Each row has a class, written as a number after it.
[ 145 -249   45    1  391 -263 -483 -101 -145 -287  119   21  -42 -310
 -235   69 -317 -195  -77  170 -238 -144  511   11  -10   47  -52  -47
 -101  334  195  -11 -406 -399 -218  406  139  263    7  109  305   46
  107]
3
[ 380 -143  131   89  104 -160  -99   43 -259  200  -13  206  -14   -7
 -236  102  -63 -195 -163  149  -70   56  -77 -157 -114 -150   11 -121
   50  -16   92 -120 -252   33 -294   80  111  106 -316 -294   33  179
   75]
0
[  -6 -107    6   48  179   10   48   71 -273   50  -46  106  105   53
  -27  -55   41 -111  -93 -123  179   37   70  -52 -261 -214 -114  -25
  -99 -101   90  -69 -227   80 -250  324 -181  185 -126   15  123   -6
 -136]
6
[  49 -176  -48   12  -61   -8    7  -98   19  -73  150   17   51   73
  195   65   86   -8  -20  -51   19   83   24   90  -43   20   56   94
  -31  204  190   -1 -164 -156  -42  152   65  189   44   34   13    2
   99]
0
[ 163   -8  247  -61 -191 -171 -202  165  295  -97  180  -22  308  -62
   25  -50  -80   67  124 -125 -154  -61  251  150 -276  -94 -259   50
  -22   23 -200   42   85 -207 -203 -237  136 -245 -158 -184  -55   16
  363]
6
[  39   56   -9  -73  -85 -271 -358  203  114   -1  228  149  231  142
   98 -156  537  264  151  185 -191 -371 -232  162   97   73   86   81
  153  -84   -4 -409  162  -36   -6  200   30 -116 -450   70  459   15
 -130]
0
[ 136  -11   98  -38  -68 -247 -590   -8  203 -536  111  244   -8  109
   88  235  528 -129   50   -3 -377 -265 -215  182  -83  -19 -112   99
  -97   -2  105 -115  495 -189  -49   23  188  -29 -177 -165  151 -172
   52]
7
[ 117  174  261    4  -73 -153  142  108  101   67  -79  115  559  424
 -119 -192   -8 -107  215  234 -159   -4  392   -3 -376 -113  252 -112
  -52  -96 -464  -17  -10   64  -26 -385   22 -484 -475 -142  -17   41
  273]
7
[-194   56  -11   72   38 -104   89  -37 -195  -24  136   60  131 -112
  -36 -127  145   70   65  -23   95  205 -180    3  159   79  224  -16
 -131  144  133  -31  -95 -161   90  -56 -129   99   77  109  -56 -175
 -109]
5
[ -19  -76   23  -57 -228 -115   -1  -97   20  228   87   25  -10  153
 -277 -121  556  -94 -165  114 -113  -98  -46  -14   63    0 -216   90
 -209 -117  129 -353 -190  -24 -473  386  -77   94  -53 -482  180  -57
  -75]
0
[ 265  -18   -1  -76  -77 -374  159  -33 -112   36  -50  182  -79 -188
 -283  -12  202   -8    3   86  -68  -79 -253  -99 -146   14 -367  -96
  -13    1 -135 -209 -173 -353 -480   78 -311 -374  -33 -214   76 -187
  -21]
0
[-626  175  -73   -2 -355  143  385  -33  304  257 -274 -206  138 -285
 -130 -109 -410  287 -279 -419  309  734  295   30 -469   -5 -635 -150
   27 -410  -94  294  -56 -189 -562 -423 -381  190  -10   36 -201 -441
 -105]
1
[ 117  273  216   40  -78 -162 -369   40  512  -80  112 -155   33   56
  -63 -223  102  254  296 -101 -250 -242  158  101  272  282 -251   28
   75  -24  -69    0   99 -194  218  311  190 -275  -72 -236  106  153
   38]
0
[  52  124    1  -79  281   30 -518  196   70 -109  141    5  -57  -36
 -112  -72  141  -28  108   97 -114 -217  197   11  199   93  194   72
  115  -45  195 -129  181  124  156  153  176  145 -236  125  101   93
    8]
7
[  37  120   24 -253 -222  -99   19  140  108  -84   72 -154  -29  -40
 -119 -292  -91  280  356  -19   13  263 -217 -142  -63  -54  112  -77
  193   24  153   26   69   36 -440   57  174 -269 -385  162   -4 -193
   37]
2
[  11 -182 -143 -257  101  -44 -199  158 -112 -141  -24 -171  -26 -187
  105  167   74  -49 -126  198 -157  141  197   87 -201  -90   66   60
  200  -21  218  -81  126   -4 -299 -244  200   47  165  298  -58  -41
  244]
6
[ 115  -65   -1   41   62  -37  -87 -107  -79  -92  -28 -143 -310 -181
 -153  -21 -177   28  -45 -229  -76  146 -130  -35   47   75 -265 -103
  -56  -84   61  108 -199 -183 -403  188  -10   47   94  -62   11 -122
   36]
7
[ -71  -91  -96 -103 -100  120  150  146  161  201 -236  -48  109 -193
  112 -173 -168   79 -109 -315   80  -46  376  -11 -476 -138 -263   82
  181  -54  190 -214  -28 -227 -104  -88   74  -81 -152   31  123   99
  -44]
5
[  51  287 -108 -214  129  124 -113 -128  -56  189  -92 -136  -63   36
 -322 -273  -40 -165  -42  389   50  156  189 -301 -563 -100 -520  119
  176 -202  313 -160 -214  -87 -408  607  -36 -141  146 -235   44  101
 -160]
6
[ 196  327  -18 -234   43  -28  154  -41 -277  210    2  -93   28   59
 -236 -128  -38  205  -89  490 -209 -581 -434  -93  207  147  -14   70
 -148  242 -104  140   20  -11  -91  135 -182 -639  392  -94  -46 -307
 -187]
3
[  68  -37   85   33  122  -37   15 -114 -216 -135   89   47   -9  -30
  -51  -46 -256  -90  133  -17  -66   13  -69  -88  115   -1  122  -46
 -190  208  108  155 -225 -138  -36  163   25   40   96   96   20  -11
    9]
2
[ 184 -102   28   75   27  -68   73  -57 -277  -26   11   54  -73   31
  -73  155  -34  -19 -111  -18  -10  -80 -128  104  392   94  155 -125
 -231   93   11   14 -106    7  126  -28    1  186   75  -73   48   73
  -28]
6
[  27  -73   21   78  -22  -33  134 -126 -169   48  -76   68  -98   83
 -124  -65  -20 -137  -20  -12   37  -36 -103 -115  -32  -99   51  -20
 -175  179   89  -32 -153    8 -174  222  -54  172  -96 -150   91  -65
 -124]
1
[ 190  232  348  -29  207   45 -413   17  224   23   51  -66  406   46
   45  -77 -489 -167  511  -48  -73    0   77 -426 -242  -84 -313  -17
  -26 -175  187   61  113 -293 -260  154  299   29 -254   -8  203  169
    9]
6
[-285  114   -1   -3  122  -32   10   -2 -247 -127   91   97  135 -109
   71 -259  -21   81  182 -114  160   87 -168  -55  -28   -4 -109   22
   21  -53  242  -74  -47 -213  102  254  -58 -105  -94  280  223   29
 -235]
1
[-309   62  -60  233 -139 -161  143 -205  428 -330 -123   -6  156   13
  145 -123 -115  169   12 -852   42  171   14  116 -345  128 -527 -287
  -35  305  -67  195  -49 -283   27   12 -287 -130  -18  -47 -101 -237
  -69]
2
[ 103   70   56  -53   75  -24 -177  -11   58 -161  155  -83   45 -247
    7  146 -192  188  122  -42   11   60 -272  -43  104  150 -241  -85
   40  -72  210   46  -58 -349 -295   70   68  -28  117  138   49   78
  -27]
0
[  46 -120   87   86  -40 -177  151 -179  -36  104   49   -9  121  150
  120   27  120  -80   21   26  149  190 -112 -135    3  -27   66   48
 -125  121   60   -6  -77   70 -132   85 -107  139  132 -130   62 -148
  -80]
6
[ 101 -109   14 -179  -54 -158 -388   19  231 -145 -111 -198 -258  -53
  227  319  -13   -5  176  491 -223   32   42   -3  224   40  203  125
  189  100  321  -44  129  -15  -23  -27  229  248  -55  326  329   98
  118]
3
[  45 -101   75   39   79   31 -350   97    9 -257   -4   63  102  -76
   22  446 -112 -269  -71   31 -198 -129  275    7  -16  -86  106   37
  -90  116   97  204   64  126 -116 -178  212  206  195  101  -67   -1
  148]
0
[  42 -124  -37  -76  -22   64   37  -23 -101  133  -48 -118    5  -82
  -17  183 -130   19 -142  208  -30    4    0   61  133    9  -29   86
  -97  -78   34    2   21  -76  -53 -120  -15  155  236  -14   22   32
   86]
4
[  -6 -103  -38   54 -119  -86  -21  -17 -155  -48  141   47  -13  -66
   67   97  277   44  -35  -51   45   35 -288   28   24  -40   56   73
 -111   65  190  -94   14  -25 -180   62  -66  302   -4  -19   90 -223
  -51]
6
[-242   21    2   37  308 -133 -244 -179   -3  -17   65 -271  242 -140
 -235 -383 -300  -23 -164   28 -196 -356  547   95 -355  -10 -399   90
 -292  115  123 -168 -337 -512 -285  598  -72 -104   24 -155  471  214
   -5]
0
[ 122  150  -29  -82   91 -110 -428   57  -74  -83  363  100    9 -143
 -284   65   91   95  114  253  -32 -220 -174  147   68   13 -242   71
   85 -195   27 -151   41 -148 -129  363   20   28  -81   57  187  194
  -24]
7
[ -36  310  377  134    3  115 -351 -135  398  -52  295    8  -34 -187
 -129 -120 -433   35  396 -408   99  337  -32 -144  118    5 -144 -211
 -249 -303   73  465 -145 -144 -305  184  -97  401 -281   79 -145 -117
   63]
2
[ -60   55  -94   64  171   47   74  -49   15  237 -261   -2  -80  -53
 -149 -130 -113   66 -144 -161    4  -57 -267 -151  -44   -6 -333   10
   64 -147   33  -61   88  -87   89  136  -63  -23   73 -233  133   91
 -348]
7
[-420  115   -4  -16   49 -104 -337  -36  -61 -332  104   -8  128 -459
  -22 -112   56   34  118 -185   15  459   40  -37 -413   46 -280   16
  123   -7  544   61 -108 -416 -456   -2  -50  251    4  149  111 -382
  -12]
2
[-107  195  299  250 -174 -400  100 -228    7 -166  453  185   33 -228
  -73  -50  277  220   76 -206  234   62 -228  183  772  237   66 -217
 -374  207  -69  275  -63 -214  424   65 -333  -41   58   -2 -142 -306
  -51]
2
[-216 -205  221 -123   83  -71 -141 -464  245 -344  246  -82  317  -99
  199  -91 -196 -276  286  282 -110  117  631   70 -201  -61 -191  122
 -287  128  185   54 -580 -642 -417  423 -111    0  219  209  211  209
  359]
3
[ 115 -337  -17  -61  221  174    8  208   15  596 -284  -17   48  225
  199 -481  420  -53 -298  -38 -122 -615 -134 -242 -394 -207  199  509
  109  354   58 -468  372  314  286 -245  -24 -138  -99 -401  -49 -301
   42]
2
[ -15   25  100  112   14 -102   97 -116   79 -122   94   40  113   78
  113   58  114  -28   63 -180   81  127  -75  -63  -69   -5   34  -12
 -138  169   68  158   14    3  127   81  -70  143  122  -41  -98 -138
  -56]
5
[-427  -50 -162  -17 -284 -253  -94  153  253   73  154   -7  245  -43
  240  -78  650  371  115 -277  150  209 -304  179  232  154   20   40
  103  132  503 -248  215  -48  101  236  -97  400 -394    8  152 -146
  -68]
5
[ -54  183  -17 -199  169  160 -151  173   15   54 -148  -48 -364 -246
 -151  114 -418 -165  106  205   76   53  237 -172 -229 -282 -206  -98
  322 -157   47  101  -34  163 -197   81   25   54   25  396   73  101
  -88]
2
[  80 -243 -103   75  170   28 -114  -57 -222  -69   16 -142  -34 -118
  232   50   71  161 -325 -471  162 -113 -309   92   31   62  -40  -31
 -188  361  227 -189 -157  142   -2   38 -168  330  647  150  -72 -162
 -305]
6
[ 202 -203  196 -202   80  -25 -158  -42   15  -38   66 -291   47    7
  230   15 -171 -170  234  138 -337 -156  397   13  170   38  121  175
  -36   37   87 -164 -142 -105  -61   -6  391   48   59  109  165  392
  324]
4
[  91 -139  -86  -37  285    8 -100  -44 -362  -34   89  -76 -182 -105
 -210  120 -177  -74 -108  283 -136 -129 -116    2  234   38   55   30
 -144   63  180  -13 -259 -109 -111  311   23  222  137   54  148  221
   42]
2
[ 258 -281   10  -86   19  141  259 -183 -280 -123 -194 -360  -71   20
  156 -175 -753 -130  284 -150   78  357   92 -380 -243  -33 -202  -27
  155  268  220   73 -477  -18 -384  187  255  116 -134   54   24  279
  256]
4
[ 122  -51   59   34 -181  -97  112  -28   94  -88  -21  -30 -120  182
  189  190  -12   24   53  111   13  111  -88   12  115   13  216  -14
   29   60   10  161   95  211   56  -88   84   34    0   84   22   54
   74]
0
[-175  -81 -102  -44  -54  -32  156  -38  -12   48   10 -174 -136  -62
    0  -64  -12   94 -111  113   16   45  -23   47  105    4   -3   62
 -114  -13  100  -96  -37  -55  -32  104  -67  171  155  111  145  117
  -83]
3
[-149  303  287  -43  120  117  -65   80  354  324   -8   -5   48 -131
   67 -481  164  221  -70  -38   42 -103  300   41  -75   91  349  -12
 -105 -155   97 -214   57 -218  237 -441 -234 -120 -133   87  165 -338
 -148]
4
[  57   98  -57   50   50 -142 -329  218   26 -311    1   35  -82 -162
 -229   11 -188  -46  261 -282   27  179  -27 -111 -375  -57 -652 -216
  280 -240 -117   51   90  -50 -261  203  143  164 -156  124   56  182
   -1]
6
[ -48   78   98  -69  153 -109  -88  274   36  -83   73 -117    2   76
 -235 -173  121  -76  107   -5 -181  -97   81 -201 -373 -136  -80   19
  163  -10  -61  -86  322  189  -37 -101  229  -94 -438  -48   70  -34
  241]
5
[-329  -85   -8   62   68  -13  169 -269   70 -216 -132 -174  276 -160
   11 -113 -257 -383  -66 -323  167  517  608 -275 -745   -4 -197   36
  -10  435  202   70 -438 -111 -511 -480 -125  228  294   56 -180 -211
   71]
0
[-270  396  132 -166  -88   57 -429   93  249 -367  358  228   96 -222
  181  -44  295  328  212 -112  -68 -132   29  376  130  106  109 -151
   87  -25  289  150  137 -133  480  135  -33 -127 -171  344    8 -220
   78]
2
[   4   77 -198   16  122 -420  430 -115 -345   62  204  -39  209   62
 -342 -449  471  136    6  165  169  -53  -54   30  -68  192  -15   12
 -213 -118 -121 -407 -348 -103 -175  606 -421 -219  -48 -219  153  265
 -194]
6
[  25  -83  -46 -198   -2  236  233   20 -384  -12  -31  102 -203  271
   86   44   18 -107  178  557  152   74 -113  -25  244    2  270  218
  138 -143   92   18  204  197  255  171  191   49  -11   48  -56  178
   88]
2
[ 125   89  262  109   63 -126 -396 -306  449 -346  163   -2   90  299
  336  176  -15 -172  551  -96 -124 -156   95 -104  489  296 -211   -3
  -34  -40  117  121  -25  -68  199  781  285   62   57  -78  212  478
 -124]
3
[ -83   90  -16 -221  143  199 -202  309  383  -91 -116 -331 -153 -192
  166  158 -344  -52   76  193  -97   86  456 -101 -194 -171  484  -65
  308  -30  120   93  242  192 -252 -608  324    3 -206  560  -20   57
  198]
2
[-307   48 -144 -185   67  275  471  -69  -95  353 -128  -78  -60 -108
  -95 -170 -377  165 -143  244  204  299  135   16   23   63  207   28
   19  148   98  -14 -187 -149  188 -185 -299  -73  205  141 -175 -160
    6]
4
[ 112  174  314   57   70 -397 -413   -7  201 -154  316   77  112   58
 -256 -416  292  -27  239  320 -330 -338  302   33  -70   43 -145   60
 -101   15   11 -290 -366 -294 -211  737  -20 -318 -485 -303  415  319
   97]
5
[-423   81  127  -44 -196 -177 -512  259  491 -423  225 -133  -37 -395
   19   66   89  242  291 -235 -260  121  -26  102  200   71 -130  -11
  115 -136  334  -30  452 -284 -121 -175  378  281 -541  195  328    7
  160]
6
[-739 -265 -308   13  172  124   47  -41   96  176 -179 -239 -161 -236
  180 -273  532  280 -430  -39  256  472 -312   29  -61  -11  -10  287
  136  -34  392 -292  200  107   29 -157 -452  574  276  114  -64 -356
 -258]
5
[ 117   -1   75    1    6   22 -150  -22   20 -107  106   63  -94  -33
   17  158 -152  -64   84  178 -149  -41 -112  -68  288   56  310    3
  -84  166  145  182   99  -57  149 -140  185  109   31  197  -34  -21
  100]
4
[ 171  -23   70   67  126 -129   -4  -72 -233  -73  133   97   55  -22
  -70   87  -33  -60   80  120   26   13  -72  -11  154  -21   94  -31
  -96   70   37   37 -135  -71  -40  175  -37   54   56   66  -42   69
   -2]
6
[-293   26   33   66   97 -136 -445  131  106 -268  184  -38   86 -270
  -92   -6 -160   92  137 -167 -140  206  218   46 -276  -48 -226  -55
  -53 -151  203  -65 -266 -264 -342  438  -21  382 -332  202  384   28
   19]
0
[ -14   37    4  -70  252  146  -67 -180   49  -18    5 -163   45 -206
   67   76 -240  -26 -158  174  -70  298  366  -38  -69  178   43 -133
    2 -164  451  -61 -468 -322 -302  121  -16  267  -61   63   16  303
   97]
5
[ 119 -189  109   89  150 -172 -440   19 -382 -630  440  124  199   22
  -51    2   47 -217  412  388  -80 -121   14   73   -1 -224  113   62
 -110  144  211 -247 -439 -122 -220  800  254  211 -416   96  384  697
  201]
6
[ 274   84  103  -79  116   80 -489  181   82  146  -11   -7 -208   30
   -6  -84  148    8  206  215 -133 -141 -295 -163  143  -28  327   99
  268  122  167 -170  208  197  107 -121  172  -49 -337  -77  -24 -180
  115]
2
[-144 -101   63   70  160  -37  -53 -381  116 -249  -50 -127  438   60
 -213 -302 -472 -228  204   90 -130  233  322 -315 -404   45 -213   82
 -142  232   86  -79 -417 -402 -483  118   31  -80    9 -252  242  146
   37]
7
[ -74  -70 -250  -20  -62  152  309   87  -90   40 -288  121 -292  147
 -290 -152  -42 -117 -161 -400  165  106 -131 -108  120   42   -6 -149
   17  367  -63   67 -232  419  167  -40 -132   21   40 -120 -268  -19
 -228]
4
[   3  -86    8   81 -107  -40   87   24  -52  -66   52   52  -26    5
   99   93  180  141   27  -23   49   23 -317   71  210   34  174  -41
  -56   92   60  -67    2    5  105  -12  -81  123  -80    5   42  -57
  -10]
4
[-224   24  -48   52  -64 -280  167  -47  192   17   97 -157 -124  -50
 -175 -179  257   57  287  -35  265  355 -313 -346   81  104  -16   12
   58  -72  -30  -82  -20  227 -375  250 -135  232  -44  -13  101  -40
 -286]
5
[  78 -130   82   72   17 -154 -246 -120  156  -69  154  -30   68   68
   81  143  207  -53   30   55  -65 -126  -13   56   98  -18  -68  102
 -167  -14 -114  -43   41  -10  -23  267  -21  176  124 -140  148  -37
   27]
7
[  93  -58  141   -6   41  -76   31    2 -130   45   -9   85  135  -36
   80    5 -236 -112  116   66   68  267  183 -169 -162  -82  197  -68
    1  227  153  101 -222  -46  -58  -42   46  133 -111  102  -23 -161
  110]
6
[ -66    6   53  -69 -119 -180  155   56  -10   82  188   53  154  167
 -131 -260   15  104  163  290   69  -63  245  149  219  112  130   12
   20  146 -203 -174 -297  -50  128  212  -37 -301 -191  106  152  258
   56]
4
[ 363 -183  151  -33 -306  -31  238  -10  -20  304 -306   84 -154  284
 -119  234  -24 -276 -223  280   21  218  181  -85   36 -259  223  -40
 -174 -112  -35  -12   29  282 -337 -353  -19  318 -354 -397   11  -61
  117]
0
[-341   78 -357  -65  194 -126  453  -82 -411  -18   85   91  520 -355
 -296 -375 -166  203 -161 -486  -32  297  -51   86 -380  191 -154 -145
 -247  360  334 -271 -516 -899  -19  -99 -363 -357   97  105 -102 -139
  -66]
1
[-120  218 -226 -169   38  170 -406   82   79 -180  106 -124   19 -244
    9  -73  118  321   21 -258 -111  -52 -322  255  -90  125 -352    1
  215 -120  209 -131  299 -316  107 -106   49 -151  174  153 -139 -108
   19]
2
[  69 -179  -89  -21  309   -3 -514 -105  132   32  -11   70  171  167
   -2  555  327 -265 -292  547 -113 -149  249  180  264   59   37   81
 -128 -399  137 -223  351   14    5  160   30  460  406 -170   99  294
  -51]
2
[-215   98 -200  -59  282   63  -21  142  -35  225   37   60 -202   68
 -256 -328  523   59 -331  101  -75 -399 -126  202  -92   58   83   72
  -32  -66   31 -361   16   42  234  162 -287 -231  -83 -207  130   96
  -37]
0
